Here is a tiny trained network, its code and every weight. The questions are about switching its units off for an input and a class, where a switched-off unit gives its printed mean instead of its output.

import numpy as np


def w(rows, s, z=0):
    codes = np.array(rows[::2]) - 128.0
    scale = np.full(codes.shape[1], s)
    scale[-1] = z or s
    return codes * scale


def norm(h):
    return h / np.sqrt((h * h).mean(-1, keepdims=True) + 1e-5)


def f(y):
    return y / 2 * (1 + np.tanh(0.7978845608 * (y + 0.044715 * y**3)))


def log_softmax(a):
    a = a - a.max(-1, keepdims=True)
    return a - np.log(np.exp(a).sum(-1, keepdims=True))


def net(x, mask):
    res = np.array(x, float).reshape(1, 3) / 4 @ E
    u = 0
    for l in range(4):
        y = f(norm(res) @ A[l][:, :-1].T + A[l][:, -1])
        res = res + np.where(mask[u : u + 7], y, B[l][:, -1]) @ B[l][:, :-1]
        u += 7
    return log_softmax(norm(res)[-1] @ U[:, :-1].T + U[:, -1])


A, B = {}, {}
E = w([
[81,128,72,107,39,140],'x0',
[104,99,241,128,10,130],'x1',
[254,161,113,171,45,177],'x2',
],0.012)
A[0] = w([
[58,128,90,98,183,73,43],'0.n0',
[161,125,73,105,169,131,8],'0.n1',
[255,123,58,107,103,74,4],'0.n2',
[129,110,49,140,167,124,13],'0.n3',
[93,139,33,103,74,112,15],'0.n4',
[201,153,183,107,218,110,86],'0.n5',
[87,152,40,106,76,123,3],'0.n6',
],0.016,0.003)
B[0] = w([
[92,150,155,116,148,232,236],'0.n0',
[141,183,118,120,100,65,189],'0.n1',
[92,157,160,109,155,228,255],'0.n2',
[127,172,121,79,98,46,203],'0.n3',
[167,35,98,167,124,106,209],'0.n4',
[163,5,84,180,88,92,223],'0.n5',
[151,47,96,184,113,100,204],'0.n6',
],0.023,0.0082)
A[1] = w([
[159,212,40,123,140,90,24],'1.n0',
[100,147,124,128,148,220,7],'1.n1',
[182,227,108,158,116,217,27],'1.n2',
[139,206,59,147,145,79,51],'1.n3',
[115,210,150,67,102,142,46],'1.n4',
[141,156,250,104,46,46,66],'1.n5',
[203,145,226,190,229,61,6],'1.n6',
],0.016,0.0021)
B[1] = w([
[174,132,155,43,117,65,197],'1.n0',
[129,179,202,157,112,166,253],'1.n1',
[91,160,151,136,122,235,255],'1.n2',
[154,119,152,40,119,89,178],'1.n3',
[119,3,109,147,157,79,205],'1.n4',
[180,153,95,24,173,68,238],'1.n5',
[131,108,85,180,139,146,137],'1.n6',
],0.017,0.0066)
A[2] = w([
[131,195,110,38,147,52,5],'2.n0',
[8,191,170,113,222,130,20],'2.n1',
[99,169,131,140,136,152,13],'2.n2',
[100,170,175,130,151,98,102],'2.n3',
[88,160,82,183,63,97,66],'2.n4',
[139,188,132,75,136,57,62],'2.n5',
[144,140,115,198,109,55,16],'2.n6',
],0.018,0.0018)
B[2] = w([
[138,160,179,21,123,38,255],'2.n0',
[149,252,102,230,91,228,222],'2.n1',
[114,121,201,150,87,159,163],'2.n2',
[169,42,156,132,125,199,144],'2.n3',
[108,72,78,106,201,152,138],'2.n4',
[155,130,165,53,80,90,217],'2.n5',
[81,81,202,140,142,207,163],'2.n6',
],0.015,0.0088)
A[3] = w([
[54,138,174,145,184,61,127],'3.n0',
[150,67,27,218,59,88,98],'3.n1',
[92,201,189,158,144,194,172],'3.n2',
[128,173,144,100,132,164,173],'3.n3',
[187,23,137,248,164,55,128],'3.n4',
[151,163,136,127,106,195,94],'3.n5',
[135,169,136,132,94,136,3],'3.n6',
],0.018,0.0029)
B[3] = w([
[202,158,42,110,118,168,131],'3.n0',
[95,12,123,145,200,91,232],'3.n1',
[171,190,163,164,94,186,246],'3.n2',
[130,152,100,217,112,95,180],'3.n3',
[55,7,9,172,153,138,249],'3.n4',
[55,217,120,178,177,98,203],'3.n5',
[143,109,177,130,186,172,141],'3.n6',
],0.019,0.014)
U = w([
[105,38,90,155,125,136,212],'0',
[134,247,173,185,91,213,155],'1',
[170,175,160,19,85,71,2],'2',
],0.015,0.00076)

Each question gives the input, the list of numbers given to net, and the class t.
The units are the neurons (one row each of A and B). Each row of codes is followed by its name. A weight is (code - 128) times the scale printed after its matrix; where a second scale follows, it is the last column's (A, B and U).
mask holds one flag per neuron, layer by layer. A switched-off neuron (its flag False) gives its mean, the last column of its row in B, instead of its output. The means were averaged over made-up inputs and are rounded, as every weight is.
A unit's drop is (log p(t) with every unit on - log p(t) with that unit switched off) / (log p(t) with every unit on - log p(t) with every unit switched off).
unit that matters most: the unit with the biggest drop
top k neurons: the k neurons with the biggest drops, biggest first
k most important neurons of layer l: the k neurons of layer l with the biggest drops, biggest first
drop of u: that unit's drop, to one decimal
input [-2,-4,-8], class 1: unit that matters most -> 0.n0
input [1,7,4], class 2: top 3 neurons -> [0.n2, 0.n0, 1.n5]
input [-2,-3,-1], class 2: top 4 neurons -> [0.n3, 0.n1, 0.n4, 0.n6]
input [-7,-7,8], class 1: top 4 neurons -> [0.n2, 0.n4, 0.n6, 1.n2]
input [6,8,1], class 2: top 2 neurons -> [1.n5, 0.n5]
input [-3,6,-3], class 2: top 3 neurons -> [1.n5, 0.n0, 0.n2]
input [2,3,3], class 1: top 3 neurons -> [0.n5, 0.n3, 0.n1]
input [3,-8,-8], class 1: top 2 neurons -> [0.n0, 2.n1]
input [1,7,-7], class 1: 2 most important neurons of layer 0 -> [0.n3, 0.n1]
input [-7,8,-1], class 2: 2 most important neurons of layer 1 -> [1.n5, 1.n4]
input [5,7,4], class 2: top 2 neurons -> [0.n2, 1.n5]
input [-5,4,6], class 1: 2 most important neurons of layer 0 -> [0.n4, 0.n6]
input [7,-3,-8], class 1: top 2 neurons -> [0.n0, 0.n5]
input [2,-7,4], class 2: unit that matters most -> 0.n3
input [0,4,3], class 2: drop of 0.n0 -> 1.0
input [1,-3,-3], class 1: drop of 0.n0 -> 1.4
input [-3,-5,4], class 2: drop of 0.n1 -> 1.0
input [-2,5,7], class 1: drop of 1.n2 -> 0.0
